Here is a tiny trained network, its code and every weight. The questions are about switching its units off for an input and a class, where a switched-off unit gives its printed mean instead of its output.

import numpy as np


def w(rows, s, z=0):
    codes = np.array(rows[::2]) - 128.0
    scale = np.full(codes.shape[1], s)
    scale[-1] = z or s
    return codes * scale


def f(y):
    return y / 2 * (1 + np.tanh(0.7978845608 * (y + 0.044715 * y**3)))


def log_softmax(a):
    a = a - a.max(-1, keepdims=True)
    return a - np.log(np.exp(a).sum(-1, keepdims=True))


def net(x, mask):
    res = np.array(x, float).reshape(1, 7) / 4 @ E
    y = f(res @ A[0][:, :-1].T + A[0][:, -1])
    res = res + np.where(mask, y, B[0][:, -1]) @ B[0][:, :-1]
    return log_softmax(res[-1] @ U[:, :-1].T + U[:, -1])


A, B = {}, {}
E = w([
[131,128,127,132,130,128,128],'x0',
[134,76,154,165,73,8,119],'x1',
[126,131,128,125,126,127,126],'x2',
[142,195,210,144,226,78,206],'x3',
[131,128,128,126,128,127,127],'x4',
[201,194,158,185,46,178,169],'x5',
[128,128,128,123,126,127,130],'x6',
],0.015)
A[0] = w([
[129,155,101,71,171,221,141,52],'N0',
[91,71,97,70,194,94,119,110],'N1',
[145,136,192,133,198,107,182,145],'N2',
[13,51,89,56,227,67,101,49],'N3',
[118,64,32,80,44,164,63,141],'N4',
[151,161,113,102,167,170,106,34],'N5',
[109,161,189,72,188,84,152,131],'N6',
[125,182,227,159,233,80,157,167],'N7',
[92,63,72,93,49,175,45,137],'N8',
[57,94,104,68,212,75,109,101],'N9',
[147,178,175,114,138,123,167,141],'N10',
[125,147,190,97,192,93,200,124],'N11',
[90,132,137,116,180,219,117,85],'N12',
[201,196,179,196,15,184,187,72],'N13',
[85,139,91,44,196,189,143,62],'N14',
[164,102,120,200,91,62,128,54],'N15',
[95,79,176,168,101,4,107,70],'N16',
[134,48,138,154,102,18,118,45],'N17',
[132,118,119,162,150,134,109,2],'N18',
],0.013,0.0048)
B[0] = w([
[153,180,138,7,21,188,213,185],'N0',
[185,116,167,167,115,46,84,204],'N1',
[96,76,91,94,165,152,108,204],'N2',
[255,131,222,246,80,33,51,255],'N3',
[65,20,26,127,240,170,117,245],'N4',
[121,223,180,85,117,91,202,154],'N5',
[66,61,58,159,119,113,140,200],'N6',
[17,22,33,113,212,175,100,244],'N7',
[58,62,58,110,206,136,102,239],'N8',
[187,75,142,193,126,148,98,222],'N9',
[95,100,130,126,117,175,105,175],'N10',
[64,83,135,124,207,101,116,209],'N11',
[116,252,170,32,109,203,205,176],'N12',
[247,112,250,235,114,69,4,230],'N13',
[171,208,181,84,52,133,201,193],'N14',
[126,178,103,74,89,143,173,179],'N15',
[142,234,158,24,48,197,243,218],'N16',
[118,228,197,13,65,211,208,208],'N17',
[118,119,107,144,97,237,85,122],'N18',
],0.0097,0.026)
U = w([
[34,11,47,103,220,133,81,223],'0',
[245,101,251,225,106,80,16,111],'1',
[118,218,171,14,55,166,212,2],'2',
],0.012,0.0045)

Each question gives the input, the list of numbers given to net, and the class t.
The units are the neurons (one row each of A and B). Each row of codes is followed by its name. A weight is (code - 128) times the scale printed after its matrix; where a second scale follows, it is the last column's (A, B and U).
mask holds one flag per neuron, in row order. A switched-off neuron (its flag False) gives its mean, the last column of its row in B, instead of its output. The means were averaged over made-up inputs and are rounded, as every weight is.
A unit's drop is (log p(t) with every unit on - log p(t) with that unit switched off) / (log p(t) with every unit on - log p(t) with every unit switched off).
The circuit of an input: a set's keep is (log p(t) with only the set's units on - log p(t) with every unit switched off) / (log p(t) with every unit on - log p(t) with every unit switched off). Starting from the 12 units with the biggest drops (on a tie, the unit counted first), units are removed one at a time, each time the one whose removal leaves the highest keep (on an exact tie, the one counted first), for as long as the keep stays at least 0.8.
circuit, biggest first: the units of the circuit, biggest drop first
most important unit: the unit with the biggest drop
top k neurons: the k neurons with the biggest drops, biggest first
drop when u is switched off: that unit's drop, to one decimal
input [1,2,7,-1,-3,2,-1], class 1: most important unit : N7
input [-5,4,-2,-3,8,3,-6], class 2: top 2 neurons : (N3; N7)
input [5,5,6,5,-2,3,-8], class 0: top 3 neurons : (N7; N14; N0)
input [-6,-5,5,-5,8,6,7], class 1: top 2 neurons : (N13; N7)
input [2,2,6,6,-3,-7,0], class 1: top 2 neurons : (N3; N4)
input [0,-5,2,-6,4,7,-5], class 1: top 2 neurons : (N13; N7)
input [-8,-8,7,7,-7,0,2], class 2: top 4 neurons : (N0; N14; N12; N4)
input [-2,2,-2,-7,7,7,8], class 0: top 3 neurons : (N4; N3; N8)
input [8,-6,-2,-1,-1,4,-4], class 2: top 2 neurons : (N3; N0)
input [2,-7,6,-4,-8,-6,1], class 2: top 4 neurons : (N0; N12; N13; N14)
input [0,6,7,0,-1,-5,8], class 2: top 2 neurons : (N16; N17)
input [6,5,0,8,-7,7,7], class 0: top 2 neurons : (N7; N3)
input [8,8,4,-6,1,1,3], class 2: top 2 neurons : (N17; N16)
input [5,6,-8,0,0,-7,-6], class 1: circuit, biggest first : (N3)
input [-1,-3,-5,7,-7,6,1], class 0: top 2 neurons : (N7; N3)
input [4,-6,-2,-1,-7,4,-7], class 2: drop when N3 is switched off : 1.3
input [-7,-5,7,0,-4,-6,-7], class 1: drop when N3 is switched off : 0.8
input [-4,-3,-6,2,-8,-4,-8], class 1: drop when N3 is switched off : 0.0
input [-1,-5,3,4,-1,-6,-7], class 1: drop when N3 is switched off : 1.0
